Below is a small trained network, with its code and all its weights. Each question gives an input and a target symbol and asks what happens when units are switched off, that is, made to give their printed mean instead of their output.

import numpy as np


def w(rows, s, z=0):
    codes = np.array(rows[::2]) - 128.0
    scale = np.full(codes.shape[1], s)
    scale[-1] = z or s
    return codes * scale


def f(y):
    return y / 2 * (1 + np.tanh(0.7978845608 * (y + 0.044715 * y**3)))


def softmax(a):
    e = np.exp(a - a.max(-1, keepdims=True))
    return e / e.sum(-1, keepdims=True)


def log_softmax(a):
    a = a - a.max(-1, keepdims=True)
    return a - np.log(np.exp(a).sum(-1, keepdims=True))


def net(x, mask):
    ids = ['Φβεζθμπσψ'.index(c) for c in x.split()]
    T = len(ids)
    res = E[ids] + P[:T]
    u = 0
    for l in range(3):
        r = res
        for j in range(2):
            rows = slice(4 * j, 4 * j + 4)
            q, k, v = (r @ M[l][rows].T for M in (Q, K, V))
            z = softmax(np.where(np.tri(T) > 0, q @ k.T / 4**0.5, -1e9)) @ v
            o = O[l][rows]
            res = res + np.where(mask[u + j], z, o[:, -1]) @ o[:, :-1]
        u += 2
        y = f(res @ A[l][:, :-1].T + A[l][:, -1])
        res = res + np.where(mask[u : u + 4], y, B[l][:, -1]) @ B[l][:, :-1]
        u += 4
    return log_softmax(res[-1] @ U[:, :-1].T + U[:, -1])


Q, K, V, O, A, B = {}, {}, {}, {}, {}, {}
E = w([
[102,133,128,116,86],'Φ',
[154,93,114,166,115],'β',
[140,128,145,214,58],'ε',
[161,218,134,183,87],'ζ',
[156,92,80,123,115],'θ',
[21,102,81,176,151],'μ',
[235,174,79,119,159],'π',
[153,135,75,65,42],'σ',
[119,169,136,2,164],'ψ',
],0.017)
P = w([
[123,95,227,113,162],'0',
[129,93,201,116,140],'1',
[137,107,169,108,126],'2',
[143,112,128,125,123],'3',
[141,117,91,136,117],'4',
[135,120,49,135,122],'5',
[122,112,25,155,119],'6',
[122,107,2,176,115],'7',
],0.0095)
Q[0] = w([
[207,55,132,70,125],'L0H0',
[37,77,106,174,120],'L0H0',
[245,136,130,162,121],'L0H0',
[127,82,144,152,68],'L0H0',
[118,108,65,178,109],'L0H1',
[164,158,73,136,39],'L0H1',
[30,131,196,145,240],'L0H1',
[167,164,72,183,71],'L0H1',
],0.011)
K[0] = w([
[246,94,130,124,87],'L0H0',
[85,186,135,142,128],'L0H0',
[227,163,75,101,168],'L0H0',
[111,178,61,161,136],'L0H0',
[81,147,66,148,152],'L0H1',
[129,142,41,92,131],'L0H1',
[166,118,201,197,119],'L0H1',
[140,169,50,103,92],'L0H1',
],0.014)
V[0] = w([
[130,27,186,72,143],'L0H0',
[169,95,201,166,58],'L0H0',
[111,144,146,83,66],'L0H0',
[68,162,11,99,108],'L0H0',
[171,59,1,140,29],'L0H1',
[99,205,150,123,85],'L0H1',
[125,201,142,83,64],'L0H1',
[100,194,74,192,154],'L0H1',
],0.0062)
O[0] = w([
[124,21,113,189,74,105],'L0H0',
[120,122,3,90,96,170],'L0H0',
[150,124,101,157,145,124],'L0H0',
[72,145,242,162,233,96],'L0H0',
[205,19,217,73,96,255],'L0H1',
[25,141,205,149,121,117],'L0H1',
[43,61,177,116,151,185],'L0H1',
[131,249,186,88,65,69],'L0H1',
],0.0046,0.0022)
A[0] = w([
[5,80,144,158,255,97],'L0N0',
[118,158,94,90,44,197],'L0N1',
[7,195,37,174,178,2],'L0N2',
[79,166,130,14,206,59],'L0N3',
],0.0066,0.0053)
B[0] = w([
[174,155,212,129,102,156],'L0N0',
[104,55,198,128,169,254],'L0N1',
[172,84,143,88,125,127],'L0N2',
[124,186,2,144,7,160],'L0N3',
],0.0093,0.0036)
Q[1] = w([
[211,78,218,100,131],'L1H0',
[152,138,168,156,55],'L1H0',
[147,246,100,133,45],'L1H0',
[139,141,140,194,196],'L1H0',
[86,128,81,126,150],'L1H1',
[149,150,129,153,112],'L1H1',
[87,181,100,122,115],'L1H1',
[101,105,137,112,114],'L1H1',
],0.013)
K[1] = w([
[208,72,234,58,53],'L1H0',
[151,97,88,80,189],'L1H0',
[36,127,121,121,255],'L1H0',
[76,209,108,92,93],'L1H0',
[135,158,178,125,86],'L1H1',
[102,127,135,143,183],'L1H1',
[148,92,186,129,76],'L1H1',
[204,161,147,102,74],'L1H1',
],0.0098)
V[1] = w([
[91,135,112,99,219],'L1H0',
[140,191,85,254,99],'L1H0',
[91,126,155,127,19],'L1H0',
[117,137,149,26,102],'L1H0',
[146,81,190,177,181],'L1H1',
[185,160,152,110,205],'L1H1',
[188,93,82,191,150],'L1H1',
[196,146,197,93,38],'L1H1',
],0.0068)
O[1] = w([
[136,151,116,21,110,9],'L1H0',
[149,165,77,176,12,2],'L1H0',
[71,149,107,220,204,217],'L1H0',
[40,116,142,18,226,177],'L1H0',
[253,62,240,177,118,154],'L1H1',
[130,71,130,55,52,74],'L1H1',
[169,140,235,88,101,191],'L1H1',
[135,51,152,127,161,237],'L1H1',
],0.0053,0.0023)
A[1] = w([
[42,100,157,166,71,164],'L1N0',
[187,150,3,53,40,6],'L1N1',
[192,161,212,140,121,7],'L1N2',
[179,66,173,166,159,23],'L1N3',
],0.007,0.0019)
B[1] = w([
[25,199,85,204,172,218],'L1N0',
[68,91,217,253,215,241],'L1N1',
[225,102,186,138,137,167],'L1N2',
[251,47,189,147,36,251],'L1N3',
],0.0058,0.0032)
Q[2] = w([
[75,184,183,113,189],'L2H0',
[148,132,52,107,152],'L2H0',
[152,118,166,57,130],'L2H0',
[91,2,158,134,197],'L2H0',
[140,122,67,185,105],'L2H1',
[232,200,140,24,103],'L2H1',
[96,80,199,178,147],'L2H1',
[110,232,126,73,176],'L2H1',
],0.0077)
K[2] = w([
[80,139,165,153,149],'L2H0',
[140,155,93,109,124],'L2H0',
[169,176,245,63,157],'L2H0',
[147,50,131,92,215],'L2H0',
[159,129,135,231,112],'L2H1',
[106,92,210,68,1],'L2H1',
[228,172,155,64,125],'L2H1',
[101,83,54,126,41],'L2H1',
],0.0086)
V[2] = w([
[128,159,120,186,140],'L2H0',
[177,118,216,162,70],'L2H0',
[140,71,38,111,42],'L2H0',
[181,160,147,165,199],'L2H0',
[104,67,113,120,101],'L2H1',
[159,42,2,134,85],'L2H1',
[90,131,179,120,110],'L2H1',
[194,125,66,165,233],'L2H1',
],0.0067)
O[2] = w([
[148,137,214,3,121,112],'L2H0',
[47,214,96,118,136,254],'L2H0',
[169,126,56,163,211,108],'L2H0',
[151,185,101,97,98,166],'L2H0',
[95,70,115,142,123,142],'L2H1',
[126,53,57,109,131,99],'L2H1',
[133,144,145,172,152,137],'L2H1',
[98,104,155,15,33,183],'L2H1',
],0.0057,0.0044)
A[2] = w([
[187,156,99,47,107,232],'L2N0',
[190,185,137,92,255,88],'L2N1',
[78,201,150,129,162,187],'L2N2',
[115,101,175,62,170,2],'L2N3',
],0.009,0.0041)
B[2] = w([
[62,122,144,75,75,215],'L2N0',
[22,83,179,115,24,192],'L2N1',
[167,155,21,119,185,253],'L2N2',
[108,157,176,254,101,140],'L2N3',
],0.0074,0.0029)
U = w([
[112,147,193,133,205,84],'Φ',
[213,62,64,86,164,124],'β',
[63,89,76,255,18,50],'ε',
[113,159,36,92,183,191],'ζ',
[226,67,57,126,129,138],'θ',
[219,180,137,125,200,190],'μ',
[98,108,149,49,52,148],'π',
[88,9,192,144,195,1],'σ',
[7,103,51,113,157,219],'ψ',
],0.0063,0.0057)

Each question gives the input, a string of symbols that net reads in full, and the target symbol t.
The units are the heads (4 rows each of Q, K, V and O) and the neurons (one row each of A and B). Each row of codes is followed by its name. A weight is (code - 128) times the scale printed after its matrix; where a second scale follows, it is the last column's (O, A, B and U).
mask holds one flag per unit, layer by layer, with each layer's heads first. A switched-off unit (its flag False) gives its mean, the last column of its rows in O or B, instead of its output. The means were averaged over made-up inputs and are rounded, as every weight is.
A unit's drop is (log p(t) with every unit on - log p(t) with that unit switched off) / (log p(t) with every unit on - log p(t) with every unit switched off).
The circuit of an input: a set's keep is (log p(t) with only the set's units on - log p(t) with every unit switched off) / (log p(t) with every unit on - log p(t) with every unit switched off). Starting from the 12 units with the biggest drops (on a tie, the unit counted first), units are removed one at a time, each time the one whose removal leaves the highest keep (on an exact tie, the one counted first), for as long as the keep stays at least 0.8.
circuit, biggest first: the units of the circuit, biggest drop first
k most important neurons of layer l: the k neurons of layer l with the biggest drops, biggest first
which heads matter: for each layer, one digit per head in row order, 1 if its drop is at least 0.15 and else 0, layers parted by /
drop of u: that unit's drop, to one decimal
input Φ Φ μ Φ σ σ μ Φ, target σ: which heads matter	01 / 10 / 00
input ε ε μ, target Φ: circuit, biggest first	L0N0; L0H0
input π π π μ θ, target π: which heads matter	01 / 00 / 00
input ε β σ σ μ, target σ: circuit, biggest first	L0N0; L1H0; L0H0
input ε π μ, target π: circuit, biggest first	L0N0; L2H1; L2H0
input μ ε Φ ε π σ π, target σ: 2 most important neurons of layer 0	L0N3; L0N1
input ψ σ ε ε ψ ε ψ, target ε: which heads matter	00 / 10 / 00
input ψ ζ ζ σ π, target σ: circuit, biggest first	L0H1; L1H0; L2N1
input π ε ψ ε σ β ε, target σ: circuit, biggest first	L0H1; L1H0
input μ ε Φ μ, target μ: which heads matter	10 / 00 / 01
input ζ σ ε θ θ σ, target σ: 2 most important neurons of layer 0	L0N1; L0N3
input π β θ β π μ σ θ, target σ: which heads matter	01 / 10 / 00
input ζ ζ μ σ μ, target σ: which heads matter	11 / 11 / 00
input θ μ π ψ ε, target ψ: which heads matter	01 / 10 / 00
input μ σ β μ ε μ θ π, target π: which heads matter	11 / 00 / 00
input ψ θ β σ Φ, target σ: which heads matter	01 / 10 / 10
input π π θ, target π: which heads matter	00 / 00 / 01
input ε Φ μ, target μ: most important neuron of layer 2	L2N2
input σ π μ μ ε ψ ε, target ψ: 2 most important neurons of layer 1	L1N0; L1N3
input Φ β Φ ε Φ μ π ε, target π: most important neuron of layer 0	L0N3
input σ θ μ, target Φ: most important neuron of layer 1	L1N2
input π σ ψ β, target ψ: 2 most important neurons of layer 1	L1N3; L1N2
input ζ ε θ ε θ ε ε, target θ: 2 most important neurons of layer 1	L1N1; L1N3
input ψ ε π, target π: 2 most important neurons of layer 2	L2N1; L2N0
input ε ζ ζ ζ, target ζ: 2 most important neurons of layer 1	L1N3; L1N1
input θ π ψ, target ψ: 2 most important neurons of layer 1	L1N3; L1N2
input ε ζ π π ζ, target π: most important neuron of layer 0	L0N3
input β π β π ε β, target π: 2 most important neurons of layer 2	L2N0; L2N2
input ε ε Φ ε β π β, target π: drop of L2N0	0.2
